Below are the code and all the weights of a small trained network. Each question names an input and a class and asks about switching units off, where a switched-off unit gives its printed mean instead of its output.

import numpy as np


def w(rows, s, z=0):
    codes = np.array(rows[::2]) - 128.0
    scale = np.full(codes.shape[1], s)
    scale[-1] = z or s
    return codes * scale


def norm(h):
    return h / np.sqrt((h * h).mean(-1, keepdims=True) + 1e-5)


def f(y):
    return y / 2 * (1 + np.tanh(0.7978845608 * (y + 0.044715 * y**3)))


def log_softmax(a):
    a = a - a.max(-1, keepdims=True)
    return a - np.log(np.exp(a).sum(-1, keepdims=True))


def net(x, mask):
    res = np.array(x, float).reshape(1, 2) / 4 @ E
    u = 0
    for l in range(3):
        y = f(norm(res) @ A[l][:, :-1].T + A[l][:, -1])
        res = res + np.where(mask[u : u + 13], y, B[l][:, -1]) @ B[l][:, :-1]
        u += 13
    return log_softmax(norm(res)[-1] @ U[:, :-1].T + U[:, -1])


A, B = {}, {}
E = w([
[61,82,159,255],'x0',
[86,60,53,91],'x1',
],0.0068)
A[0] = w([
[124,135,145,115,87],'0.n1',
[146,31,254,82,158],'0.n2',
[179,93,168,83,90],'0.n3',
[102,171,137,81,90],'0.n4',
[162,129,116,221,227],'0.n5',
[187,76,121,47,98],'0.n6',
[111,164,109,134,75],'0.n7',
[140,220,136,156,50],'0.n8',
[89,130,183,82,91],'0.n9',
[107,134,185,118,5],'0.n10',
[70,106,63,102,237],'0.n11',
[201,90,116,224,16],'0.n12',
[135,116,119,200,51],'0.n13',
],0.0096,0.0017)
B[0] = w([
[124,173,115,168,122],'0.n1',
[153,166,135,128,144],'0.n2',
[3,109,167,142,157],'0.n3',
[125,91,147,148,152],'0.n4',
[191,180,176,68,246],'0.n5',
[86,226,107,251,238],'0.n6',
[135,135,112,146,116],'0.n7',
[236,131,70,197,195],'0.n8',
[76,120,157,132,123],'0.n9',
[128,85,87,125,121],'0.n10',
[209,131,174,147,254],'0.n11',
[107,39,148,82,180],'0.n12',
[68,160,128,65,186],'0.n13',
],0.0052,0.0034)
A[1] = w([
[174,99,168,36,82],'1.n1',
[151,177,87,126,81],'1.n2',
[162,143,168,196,94],'1.n3',
[104,75,10,150,179],'1.n4',
[163,138,115,86,69],'1.n5',
[201,72,114,142,116],'1.n6',
[90,82,186,168,5],'1.n7',
[85,119,128,197,78],'1.n8',
[93,105,158,130,121],'1.n9',
[79,76,107,119,54],'1.n10',
[115,54,139,73,82],'1.n11',
[143,82,155,54,173],'1.n12',
[151,70,137,180,158],'1.n13',
],0.013,0.0016)
B[1] = w([
[146,84,31,96,153],'1.n1',
[81,87,88,91,213],'1.n2',
[167,97,89,151,254],'1.n3',
[211,234,214,233,236],'1.n4',
[91,74,169,116,154],'1.n5',
[96,138,141,148,181],'1.n6',
[50,103,148,53,217],'1.n7',
[143,60,102,109,179],'1.n8',
[118,183,103,127,155],'1.n9',
[105,183,116,146,171],'1.n10',
[185,157,137,121,173],'1.n11',
[254,14,169,186,146],'1.n12',
[121,167,74,73,215],'1.n13',
],0.0064,0.0049)
A[2] = w([
[156,197,208,171,45],'2.n1',
[143,214,189,158,43],'2.n2',
[127,174,176,182,93],'2.n3',
[2,179,121,29,252],'2.n4',
[27,65,181,129,57],'2.n5',
[221,152,161,129,139],'2.n6',
[72,146,34,203,127],'2.n7',
[75,95,146,89,38],'2.n8',
[30,21,159,109,64],'2.n9',
[199,48,225,255,203],'2.n10',
[186,142,238,197,126],'2.n11',
[182,217,128,136,171],'2.n12',
[142,136,102,219,156],'2.n13',
],0.0092,0.0021)
B[2] = w([
[193,112,135,166,203],'2.n1',
[160,106,171,145,195],'2.n2',
[132,121,111,148,174],'2.n3',
[2,190,81,47,229],'2.n4',
[79,127,84,72,154],'2.n5',
[112,90,168,164,216],'2.n6',
[146,72,146,93,158],'2.n7',
[129,225,92,132,134],'2.n8',
[41,222,98,78,161],'2.n9',
[92,136,103,96,254],'2.n10',
[129,185,132,136,232],'2.n11',
[46,148,128,123,237],'2.n12',
[169,147,154,102,187],'2.n13',
],0.008,0.007)
U = w([
[188,202,228,251,158],'0',
[38,186,103,74,196],'1',
[220,20,121,136,198],'2',
[139,112,125,150,17],'3',
[128,106,92,178,1],'4',
],0.018,0.011)

Each question gives the input, the list of numbers given to net, and the class t.
The units are the neurons (one row each of A and B). Each row of codes is followed by its name. A weight is (code - 128) times the scale printed after its matrix; where a second scale follows, it is the last column's (A, B and U).
mask holds one flag per neuron, layer by layer. A switched-off neuron (its flag False) gives its mean, the last column of its row in B, instead of its output. The means were averaged over made-up inputs and are rounded, as every weight is.
A unit's drop is (log p(t) with every unit on - log p(t) with that unit switched off) / (log p(t) with every unit on - log p(t) with every unit switched off).
The circuit of an input: a set's keep is (log p(t) with only the set's units on - log p(t) with every unit switched off) / (log p(t) with every unit on - log p(t) with every unit switched off). Starting from the 12 units with the biggest drops (on a tie, the unit counted first), units are removed one at a time, each time the one whose removal leaves the highest keep (on an exact tie, the one counted first), for as long as the keep stays at least 0.8.
units of the circuit, in order: the units of the circuit, biggest drop first
unit that matters most: the unit with the biggest drop
k most important neurons: the k neurons with the biggest drops, biggest first
top k neurons in layer l: the k neurons of layer l with the biggest drops, biggest first
drop when u is switched off: that unit's drop, to one decimal
input [-3,-2], class 2: 2 most important neurons -> [1.n4; 1.n7]
input [-6,-7], class 0: units of the circuit, in order -> [2.n4]
input [8,-7], class 1: top 2 neurons in layer 0 -> [0.n12; 0.n11]
input [0,-2], class 2: 2 most important neurons -> [1.n4; 2.n4]
input [-4,5], class 0: 3 most important neurons -> [1.n4; 0.n5; 0.n6]
input [4,4], class 0: 3 most important neurons -> [0.n6; 1.n4; 1.n11]
input [2,2], class 2: 2 most important neurons -> [0.n6; 1.n12]
input [-4,-4], class 0: 4 most important neurons -> [1.n7; 1.n13; 0.n13; 2.n4]
input [-5,-5], class 0: 2 most important neurons -> [1.n7; 1.n13]
input [0,2], class 2: units of the circuit, in order -> [0.n11; 1.n4; 2.n4]
input [8,8], class 0: 4 most important neurons -> [1.n4; 1.n2; 0.n3; 1.n11]
input [7,7], class 0: 4 most important neurons -> [1.n4; 0.n3; 1.n2; 1.n11]
input [-2,3], class 2: 2 most important neurons -> [0.n11; 2.n4]
input [-4,7], class 0: 2 most important neurons -> [1.n4; 0.n6]
input [0,-3], class 2: top 2 neurons in layer 1 -> [1.n4; 1.n3]
input [-1,0], class 2: unit that matters most -> 0.n6
input [2,3], class 2: 3 most important neurons -> [0.n6; 0.n11; 1.n12]
input [0,-1], class 2: top 2 neurons in layer 1 -> [1.n4; 1.n7]
input [-1,-2], class 2: drop when 1.n4 is switched off -> 0.7
input [-2,-1], class 2: drop when 1.n4 is switched off -> 0.1
input [-1,1], class 2: drop when 1.n4 is switched off -> 0.1
